[  0   1   5 -30  -8   4  -2  11   2  -2  -8   1   2  -1 -13  -5  -5  -3
   5  -4  -2   1  -6   6   1  21   9  -7  11   0   3   1  -2  -3   6   7
 -23  -4 -13  17  -2   1   7 -28   4  -4  13  11   1  -2   7  17  11   0
   6  -5  -6  19  44   2  13  -8  -6 -17  -6 -31   6 -15   4  -1 -15  -4
   0  -1  41  -2 -16  11 -10   4   1   1 -17 -10  28   8   4  -1 -19  -1
  23   7  -5 -17 -12   1   6 -16  -2  14   9  -5   2 -11   7  -3  12   6
   1   0  -4  -5   7  10  24  -9 -29 -22   1 -16 -10  -8  -4  29 -16  18
  13   7  18  -4  14  13  -5   8  -7   7   3  -4   2 -10   3  -1  -1  -1
  -1  -4 -11  -1  -1  13  -3 -13   5  -3   3  -6  -5   0  -4  -1   8 -30
 -52  -7   0   4   4  15  -6  15  27   3 -18  -5 -39  -7  -1 -21   7   6
   0  -8  -2 -22   5  11  -2  22 -36  -7   1 -54] => <76> + [78]
[  8   5  -2 -15  -3  -2  -4  14  -2  -1 -11   0  -9   4   0  -2   0  -1
  -2   2  -2   3  -8   7   5  17   3  -4   0  15  -1   5  -2  -3  13  -4
 -14  -9 -10   0 -11   1   6 -39  -4 -10   5   9  -9  -4   5   3  17   2
  12  -2 -12  11  48  -2  17  -5   4 -12  -2 -24  29  -7  -4  -4 -20   0
  -3   2  38  -6 -22  12  -6   8   8   4  -4  -3   4  -5   7  -5 -22   4
  33  11 -12 -24 -18   1   9 -15  -5  12  10 -27   6 -10   6  -9   7  17
  -4  -1  -6   1   3   8  25 -10 -36 -13   2 -11  -3  -8   0  17   1  16
  -1  -1  25 -12 -20   9  -3   2  14  -1   3 -10   9 -13  -3   0  -4   6
  -3   4 -13  -5  -2  14   7  -4   0  -6 -22  -9   0  -5  -5   3  12 -28
 -53  -1  -9   0   8  17   4  -4  38   6 -26  -3  -9  -9  -4 -24   7  -6
   2  -8   4 -14  -6   3   2  13 -15 -12  -2 -30] => <76> + [78]
[ 18   0   2 -10  18   4   0  11  -1  -1 -11   2   1  -2  -4  -1  -5  -3
 -30  -6  -1   4  -8  17   5  15  -2  -8   7   4 -18   6  -2  -4  17   1
  -4   2 -15  -3 -20   1   8 -30  -1 -21   5   3  -5  -7   5   3  12   3
   6   9  -8  11  49   5   6  -8   7 -24 -10 -30  20   5  -1   0 -15  -9
  -1  -1  33  -7 -14   9  -9  10 -12   0  -3  -4  36  -7 -10  -4 -15   5
  31   5 -11 -39 -13   9  11 -15  -4  26   7 -15   3  -3  -7  -8  11   7
   1   3  -4  -4   7   7  30  -3 -16   3  -2  -8  -2  -8  -3  20 -31   5
   2   2  13  -7   5  13   0  11   6   3   6  -3  -6  -9   3  -3   5   3
  -4  10  -3   0  -5  11   5 -12   8  -7   8  -1  -8  -5 -11  -4   2 -23
 -60   1  -4  -6   2  20   6   1  30   4 -25   8 -19  -6 -12  -7   9   5
  -2  -7   0 -19   4  -4   6  28  -8   8   1 -23] => <76> + [78]
[ 10  13   6 -28   1  -2  -7   9   1   3   2   3 -12  -1  -6   0   5  -6
 -30   7  -2 -13 -11  10   4  37   3  -1   2  -5  32  -1   3  -2  12 -12
 -27  -8   7  13   1  -2   3 -32  -9 -24  20   5 -10   0   5   1   2  -1
  25  -2   5   7  56  -3  -6  -1  -4  -6   0  18  30 -19  -5 -10  -9   0
  -3   5  30  -6 -25  20  -2  14   4   4 -23   8  30   8   1  -4 -24  10
  26  18 -17 -10  -7  -1   6  -1  -2  19  14 -30  -1   2   7 -18   0  18
  -5   5   1  12  -2   8  21 -10 -29 -17   2 -16   2  -6   2  10  -8  12
   1  11   3 -21  -1  30  10   2  46   6  12  -7  10 -13 -12   2   3   5
   1  -5 -30   0  -2  11  -4  -3   0  -9 -16 -10  -1  -2  -2   8  18  -9
 -68  -5  -6 -14   2  32   5  -2  36   7 -15 -20   0 -13  -5 -43  12   8
  14 -11  -2 -17 -27  -2   1  22 -27 -16   0 -36] => <76> + [78]
[ 12   1  -6  -9   0  -3  -4  16   1  -3 -18  -1  -8   3  -1  -1  -4  -2
  14  -1  -7  -2 -14  10   4  10   4  -2  10  23 -44   6  -6  -2  16  -5
  -6  -8 -27 -13 -18  -1   8 -49   1 -10  -1   4  -2  -3   6   8  25   7
   5   3 -13  15  75   0  21 -10   9 -24  -4 -61  20   2  -7  -3 -18  -4
   3  -4  46  -8 -21  13 -11  10  -5   0   2  -1  23  -6  -3  -4 -25   4
  46   3 -16 -25 -30   5  15 -26  -9  14  12 -22   9 -15   5  -8  16  13
  -5   1 -16   0  15   6  28  -8 -33   2  -2 -18   0  -6   0  16 -24  21
   1   1  43  -6 -17   5 -13   8  -3   6   7  -7   8  -3   2   2  -3   4
  -6   8 -13   1   4  19   4  -1   1  -7  -4 -10  -5  -2 -12  -3   9 -37
 -59   3  -3   4  12  22   9  -4  44   5 -33  13 -21  -7 -10 -21   5 -11
  -5  -8   1 -20   5   3   2  16 -18 -13   2 -29] => <76> + [78]
[ -4  -3   4 -11 -17   4   3   8   3  -8 -20  -3  -3  -5 -14 -11  -5   1
  34  -5  -2   7  -8  22   1  -3   2  -2   9  13  -7   7  -8  -2   5   5
  -6 -17  -6  -1  -3  -2  -6 -27  10   5   1   5   7   1   3  11  12  -2
  -8  -4 -17   5  30   6  32  -1   1 -29  -4 -56 -17   2   0   4 -18  -1
   5  -3  27   3  -8   7  -6   2   3   1  12 -13  -1   4  10   5 -12   1
  25  -4  -5   0 -11   1   0 -21  -1 -13   4   0   7 -12   9   4   2  10
   0   1   3  -6  20  -1  10  -1 -18   2   1 -24 -10  -7  -3   9   1  23
   8   3  16  -4 -10   4 -26  -1 -32   7   5  -3  12   5   5   4   0  -1
  -5   1  -5   2  -2  29  -1  -4   6  -8  12  -3  -7  -5  -6   3   6 -44
 -27  -4   1  21   6  -5  -4  22  26   4 -16  -4 -43  -7   0  -9   3  -8
  -6  -2  -2  -7  13   8   0 -16 -33 -13  -3 -40] => <77> + [78]
[ 10   7   2 -19   5   6  -1  10   3  -2 -10   2  -2   1  -6  -1   1  -2
 -21  -5  -1   7  -7   6   2  21   4  -8  10   3  11   8   2   0   3   2
 -14   6 -19   8 -15   3  11 -27   1  -6  18  12 -13  -7   9   9   8  -2
  11  -2  -8  17  42  -4  12 -12   2  -8  -4 -24  23  -9   0   0 -12  -9
  -5   3  37  -3 -20  10  -8  13  -4   2 -19  -7  17  -5   3  -9 -22   3
  24  12 -11 -41 -12   4   8 -16  -5  24  10 -15   0  -3   6  -7  14   8
   6   5 -13  -4   0   6  28 -12 -26 -19  -2  -9 -15  -2   0  33 -30  11
   1   0  18  -5  12  11   9  12   3   3   4  -4  -6 -11   2  -3   0   1
  -3   1  -8  -1  -4   1   6 -10   2  -9  -4  -8  -7  -6  -8  -3  11 -20
 -58  -4   0  -1   5  21  14   1  30   5 -27   0 -24  -1  -5 -19  12   7
  -6 -13   4 -16   1   6   5  29 -20   1  -2 -35] => <76> + [78]
[ 23   3  -1   0  10  -9  -7  12  -2  -2  -9   0  -9  -1  16  -4  -3   2
 -33   0   1   2  -7  20   3  -8  -4 -27   2  13  -7   0  -3  -2  15  -9
  13  -8  -2 -12 -19   2   8 -35  -4  -1  -4   6 -13  -4   3 -10  14   0
  11  11 -20   4  43   2  10  -4   7 -28 -11 -36  42   8  -6  -5 -31  10
   3   0  31 -12  -9   8   5   9  -4   0  11  -4  26 -17  -3  -2 -20  12
  30   1  -6 -48 -12   2   9 -15  -9  20   4 -29   9  -1  -6 -11   8  11
   8   2  -6  -1  -3  11  28  -6 -36   9   5  -5  -2  -9   6  35 -18   4
   2  10  15 -19 -40  20  -6  12  47  -6   8 -12   2   0   1  -2  -3   9
  -4  12  -7  -1  -6  33  10   9   3  -9   4  -6   6  -8 -18  -3   9 -32
 -44   6   1 -15   1   4  14  -3  36   1 -14  15  -3   3   0  -5  10  -6
   1 -10  -4 -12   1   2  -4  19  32   8   0 -29] => <76> + [71]
[ 12   4   3 -18   1   3  -7  10   0  -3  -6  -2  -5   5   9   3  -2  -3
 -22   2  -1  -3  -8   2   3  19   7  -6   7   9  -7   5   1  -4  14 -10
 -15   1 -21   1 -12   1   8 -28  -4 -11   8   2 -12  -7   6   9   6   1
  13   1  -3  15  40   0   7 -12   3  -9  -3 -10  33  -5  -1  -2 -13   1
  -1   7  39  -8 -23  10  -6  12  -2   3 -13  -3  19  -8  -1  -1 -19   6
  24  12 -11 -30 -17   1   9 -14  -7  19   8 -24   2  -3   2 -11  12  11
  -5  -2  -9  -1   7   6  27 -15 -31 -12  -3  -5   1  -7   0  23 -23  16
  -8   6  27  -9  -6  16   4   2  21  -2   0 -12  -3  -8  -1   4   2   6
  -5   6  -7   0  -9  10   6  -5   2  -4 -13 -10  -6  -4  -2   4  12 -14
 -58  -4   1  -9   5  23  13  -4  30   4 -23   4 -11  -5   0 -27  21   3
   1  -9  -3 -14   0   3   7  21 -15  -8  -2 -31] => <76> + [78]
[  9   5  -6 -16   3   3  -4  14   1  -3 -11   0  -4   3  -6   1  -1   0
  -3  -5  -1   4 -10  13   2  14   1  -8  10  13  -8   9  -3  -2  12   2
 -11  -3 -19   5 -11   1  10 -34   0 -11  11   7  -8  -6   9   9  13   4
   7   0  -8  17  58  -7  12 -11   4 -11 -10 -42  23  -4  -2  -5 -13  -6
   1   1  36  -6 -20  13 -13  10  -4   4 -13  -1  24  -5   6  -7 -24 -16
  33  10 -10 -35 -16   0   6 -28  -5  21  12 -16   4  -9   3  -6  13  10
   0   2 -15  -9   3   6  34  -9 -29 -10  -2 -12  -4  -3  -2  24 -27  17
  -4   2  29  -7   4   9  -3  11   0   3   3  -7   2  -8   0   2   1  -1
  -3  -5  -7   1   2   9   3  -9   5  -7  -2 -11  -8  -5  -5  -2   6 -30
 -57  -7  -1   3  11  24   5  -2  37   7 -25  11 -20  -3  -9 -11   6   2
  -3 -10   2 -16 -13   5   5  30 -20  -6   1 -28] => <76> + [78]
[ 16   3   4 -25  -3   7  -4  13   3  -6  -3   1  -5   5   0  -3  -1  -1
  -8  -5   0   9  -7  -1   2  18  11  -5   4   6  15   4   3  -2   5   7
 -20   0 -16   9  -9   3  11 -23   0  -7  18   9 -11  -5   8  12  11  -1
  13  -6  -9  20  33  -4  19 -12  -2  -2   0 -23  23 -13   4  -3 -17 -10
  -6   7  41  -3 -20  11  -6  13   8   6 -14  -9   3  -7   1  -9 -23   1
  19  11  -6 -36 -14  -2   6 -18  -4  16   8 -15   0  -7   7 -10  15   8
   4   1 -14  -5   0   6  29 -12 -36 -28   2 -12  -7  -1   3  35 -25   9
   0  -1  25  -4  10   8   5   6  -6  -1   6  -6  -2 -12   4  -2   2  -3
  -3   0 -12  -1   0   0   6 -10   5  -1 -10 -11  -7   1  -3   1  12 -24
 -52  -7  -3   3   9  19   2   0  27   4 -25   3 -22  -6   2 -22   6   3
  -4  -4  -2 -15   3   8   4  25 -25  -3   0 -42] => <76> + [78]
[  7   3  -2 -25   1   7  -5  14   3  -6 -12   0  -4   6  -9  -5  -1  -4
   0  -6  -1  -6 -13  13   4  19   7  -3   9  14  -9   4   1  -4  13   3
 -19  -8 -14   0 -14   1   7 -44   0 -11   7   2  -8  -6   5   6  14   6
  10   0  -8  15  55   1  18  -9   8 -19  -8 -39  12  -8  -3   1 -17 -10
  -3   2  36  -5 -21  15 -13  10   1   6 -10  -7  13   0   3  -2 -25   7
  40  10 -15 -30 -18   5  15 -13  -3  17   8 -16   3  -9   7  -3  12  15
  -5   1 -17  -4  11   7  30 -10 -25 -13  -4 -12  -2  -5  -5  24 -24  19
   0   3  25  -3   2  13  -5   6 -12   2   7  -7   5 -11  -4   3   0   0
  -3   3  -9   1   2   4  -1 -10   2  -8  -4 -12  -9  -2  -6   5   9 -38
 -64  -5  -1   7   9  24  10  -1  43  17 -31   1 -26 -12  -3 -22  10  -3
  -6  -8   1 -19  -5   6   3  16 -34 -14   1 -31] => <76> + [78]
[  9   5   5 -18   4  -4  -6  11  -4  -3  -4   1  -4   0  -3  -3  -2  -4
  -7  -2  -2   1  -4   3   2  18  11  54   4   6  -6   5  -3  -3  11   0
 -16  -1 -22   1  -8   1  12 -32  -6 -13  11   5 -10  -4   6   7  23   2
  12  -1 -10  21  52  -3   4  -6   1 -12  -4 -26  31  -7   1  -8 -10  -5
  -3  -2  41  -3 -16  13  -4   9   8   6 -11   1  31  -5   3  -9 -24   3
  29  15  -4 -24 -17  -4  10 -21  -8  17   9 -22   2 -10   5  -8  11  13
  -7   1 -18  -3  -5  12  27 -13 -34 -17   1  -6  -6  -7  -2  25 -20  11
   2   1  22  -9  -1   9   3   8  14   1   6  -7   4 -14  -3  -1   0   5
  -1   4 -10  -1   4  15   7  -4   2  -4  -7 -10  -5   0  -2  -5  10 -23
 -54  -3  -1  -6   5  23   2  -2  25   3 -19   4 -12 -11  -4 -21  14  -1
  -2 -10   1 -16   0   3   4  32 -11  -2   0 -35] => <76> + [78]
[ -2  -3   1 -14 -13   4   2  10   1   3 -20   0   4  -6 -28 -15  -7   2
  32 -13   1   3 -10  37   5   6  -6  -3  14   4 -14   6 -14  -6  12   7
 -17 -16  -9   6   4  -3 -11 -27  12  -1   4   7  10   5   6   7  16  -4
 -10  -1 -10  -5  48   8  22   0  -8 -44 -10 -61 -26   5   0  -1 -18  -2
   9 -20  26   9   0  12  -7  -4  -7  -4  14  -8  32  13   8  11  -8   2
  33  -5  -5   8  -5   9   8 -18   6 -15   3  15  16  -5   5   2  -1  12
  -4   1   6  -1  15   6  12   6  -5  15   0 -28 -10 -13 -10   2   0  16
  15   8  -6  -4   7   8 -28   4 -37  14  13   1  16 -10   0   4   1  -4
  -4  -6  -5  -5   4  36  -1  -4   4  -7  33   0  -7  -3 -13  -5   1 -57
 -34   2   1  20  -3   4 -11  31  29   3 -17 -10 -56 -10   0  -8   8  -3
  -3 -12   1 -25  11   5  -1   2 -37   0  -1 -41] => <77> + [78]
[  7   6   5 -23  -9   5  -8  10   0  -4 -13   2  -8   0   1  -5  -3  -4
  -5   4  -1  -2 -10   4   3  31   4  -4  21   5  -7   9  27  -4  16  -1
 -26  -1  -8  11  -2  28   3 -43  -3 -12  11  11  -7  -8  12  20   6 -11
  18  -2  -7  13  43  -6  14 -11   7 -22  -2 -22  22 -17   3   1 -23   0
   0   7  52  -7 -33  24  -9  19   2   2 -22  -7  35   0  -3   2 -28   7
  26  10 -14 -27 -20   3  12 -16  -2  26   9 -26   4 -13   8 -13  13  11
  -3   2  -8  -1  20  11  40 -18 -39 -23   1  -8   2 -11  -2  21 -25  26
   5  15  29  -9  -8  24  -1   3  13  -5  -5  -7  -4  -7  10   5   3   7
  -2  -1 -17   1 -13  10   0  -9  13 -11 -14 -12  -6  -4  -7  10  14 -13
 -78  -7   1  -6   7  23   1   6  40   3 -32  -1 -34  -6  10 -40   7   6
   2  -9  -3 -19   3   5   6  17 -38 -16  -3 -58] => <76> + [78]
